Here is a tiny trained network, its code and every weight. The questions are about switching its units off for an input and a target symbol, where a switched-off unit gives its printed mean instead of its output.

import numpy as np


def w(rows, s, z=0):
    codes = np.array(rows[::2]) - 128.0
    scale = np.full(codes.shape[1], s)
    scale[-1] = z or s
    return codes * scale


def f(y):
    return y / 2 * (1 + np.tanh(0.7978845608 * (y + 0.044715 * y**3)))


def softmax(a):
    e = np.exp(a - a.max(-1, keepdims=True))
    return e / e.sum(-1, keepdims=True)


def log_softmax(a):
    a = a - a.max(-1, keepdims=True)
    return a - np.log(np.exp(a).sum(-1, keepdims=True))


def net(x, mask):
    ids = ['αβδζμξπτφ'.index(c) for c in x.split()]
    T = len(ids)
    res = E[ids] + P[:T]
    r = res
    for j in range(3):
        rows = slice(4 * j, 4 * j + 4)
        q, k, v = (r @ M[0][rows].T for M in (Q, K, V))
        z = softmax(np.where(np.tri(T) > 0, q @ k.T / 4**0.5, -1e9)) @ v
        o = O[0][rows]
        res = res + np.where(mask[j], z, o[:, -1]) @ o[:, :-1]
    y = f(res @ A[0][:, :-1].T + A[0][:, -1])
    res = res + np.where(mask[3:7], y, B[0][:, -1]) @ B[0][:, :-1]
    return log_softmax(res[-1] @ U[:, :-1].T + U[:, -1])


Q, K, V, O, A, B = {}, {}, {}, {}, {}, {}
E = w([
[68,253,81,175,121],'α',
[121,83,136,184,150],'β',
[119,44,105,116,222],'δ',
[158,155,3,180,86],'ζ',
[73,69,89,237,157],'μ',
[80,165,170,40,143],'ξ',
[138,204,88,66,54],'π',
[171,91,154,2,79],'τ',
[223,85,158,112,47],'φ',
],0.0086)
P = w([
[227,158,207,178,181],'0',
[90,167,32,132,41],'1',
[100,134,1,114,36],'2',
[92,118,35,83,40],'3',
[84,113,33,60,54],'4',
[60,144,27,74,47],'5',
],0.0056)
Q[0] = w([
[104,43,106,175,254],'h0',
[119,231,65,79,40],'h0',
[178,90,174,196,225],'h0',
[155,16,191,225,227],'h0',
[173,34,175,177,194],'h1',
[125,102,181,192,244],'h1',
[134,161,39,48,54],'h1',
[120,86,176,188,186],'h1',
[174,90,207,148,198],'h2',
[125,129,78,237,161],'h2',
[127,68,83,74,179],'h2',
[167,89,139,196,196],'h2',
],0.0075)
K[0] = w([
[11,2,104,29,74],'h0',
[254,195,230,146,219],'h0',
[82,111,40,101,13],'h0',
[41,48,17,93,5],'h0',
[61,104,24,113,82],'h1',
[43,91,39,66,10],'h1',
[207,159,196,184,217],'h1',
[25,120,27,75,23],'h1',
[19,88,189,60,191],'h2',
[43,142,34,142,89],'h2',
[140,34,86,128,224],'h2',
[15,171,76,141,197],'h2',
],0.0069)
V[0] = w([
[187,55,50,212,133],'h0',
[198,220,58,159,62],'h0',
[114,86,36,254,56],'h0',
[78,201,91,215,141],'h0',
[76,128,176,173,219],'h1',
[229,116,136,21,44],'h1',
[44,221,84,108,94],'h1',
[99,204,49,171,130],'h1',
[78,164,88,145,53],'h2',
[90,108,84,141,145],'h2',
[200,138,186,115,154],'h2',
[156,129,97,69,83],'h2',
],0.0087)
O[0] = w([
[4,76,69,190,145,107],'h0',
[141,164,42,117,233,253],'h0',
[17,105,95,131,230,78],'h0',
[104,190,190,157,254,144],'h0',
[93,145,242,174,101,86],'h1',
[193,90,15,118,81,202],'h1',
[192,195,173,91,212,141],'h1',
[113,206,139,110,215,162],'h1',
[149,176,173,65,146,231],'h2',
[101,90,213,93,111,125],'h2',
[129,90,36,156,116,88],'h2',
[91,173,130,133,144,213],'h2',
],0.0071,0.0052)
A[0] = w([
[23,52,148,179,196,32],'n0',
[20,43,163,114,68,253],'n1',
[23,165,140,146,253,177],'n2',
[117,163,147,102,41,157],'n3',
],0.0057,0.0027)
B[0] = w([
[207,80,194,3,4,155],'n0',
[104,241,90,254,103,161],'n1',
[86,32,206,86,144,255],'n2',
[148,141,198,192,70,198],'n3',
],0.0064,0.0061)
U = w([
[170,158,222,120,192,107],'α',
[104,147,132,185,139,153],'β',
[124,158,154,212,106,118],'δ',
[67,67,75,114,189,196],'ζ',
[87,130,178,123,102,84],'μ',
[214,85,255,93,85,191],'ξ',
[205,193,79,81,163,150],'π',
[166,59,134,107,69,2],'τ',
[121,56,83,200,112,122],'φ',
],0.0073,0.0028)

Each question gives the input, a string of symbols that net reads in full, and the target symbol t.
The units are the heads (4 rows each of Q, K, V and O) and the neurons (one row each of A and B). Each row of codes is followed by its name. A weight is (code - 128) times the scale printed after its matrix; where a second scale follows, it is the last column's (O, A, B and U).
mask holds one flag per unit, heads first, then neurons. A switched-off unit (its flag False) gives its mean, the last column of its rows in O or B, instead of its output. The means were averaged over made-up inputs and are rounded, as every weight is.
A unit's drop is (log p(t) with every unit on - log p(t) with that unit switched off) / (log p(t) with every unit on - log p(t) with every unit switched off).
The circuit of an input: a set's keep is (log p(t) with only the set's units on - log p(t) with every unit switched off) / (log p(t) with every unit on - log p(t) with every unit switched off). Starting from all 7 units, units are removed one at a time, each time the one whose removal leaves the highest keep (on an exact tie, the one counted first), for as long as the keep stays at least 0.8.
units of the circuit, in order: the units of the circuit, biggest drop first
unit that matters most: the unit with the biggest drop
k most important neurons: the k neurons with the biggest drops, biggest first
drop of u: that unit's drop, to one decimal
input ξ ξ π τ, target ξ: units of the circuit, in order	[h0]
input π ζ π ξ, target π: units of the circuit, in order	[h1 h0 n2]
input τ π ζ π α ζ, target τ: units of the circuit, in order	[h0 h1]
input π π π ζ β, target ζ: units of the circuit, in order	[h0 n3]
input τ α ξ, target τ: units of the circuit, in order	[h0 h1]
input μ π δ ζ, target μ: 3 most important neurons	[n0 n2 n1]
input μ π ζ π ξ, target μ: 2 most important neurons	[n1 n0]
input ζ π μ, target ζ: 2 most important neurons	[n2 n3]
input π π ζ δ, target ζ: 2 most important neurons	[n2 n3]
input μ ζ π α ζ τ, target μ: 2 most important neurons	[n1 n0]
input μ ξ π, target μ: 3 most important neurons	[n0 n2 n1]
input π π π ζ φ, target π: drop of n2	0.2
input π π ξ τ, target π: drop of n2	0.2
input ζ β α π π, target ζ: drop of h0	1.0
input φ ζ π ξ, target φ: unit that matters most	h1
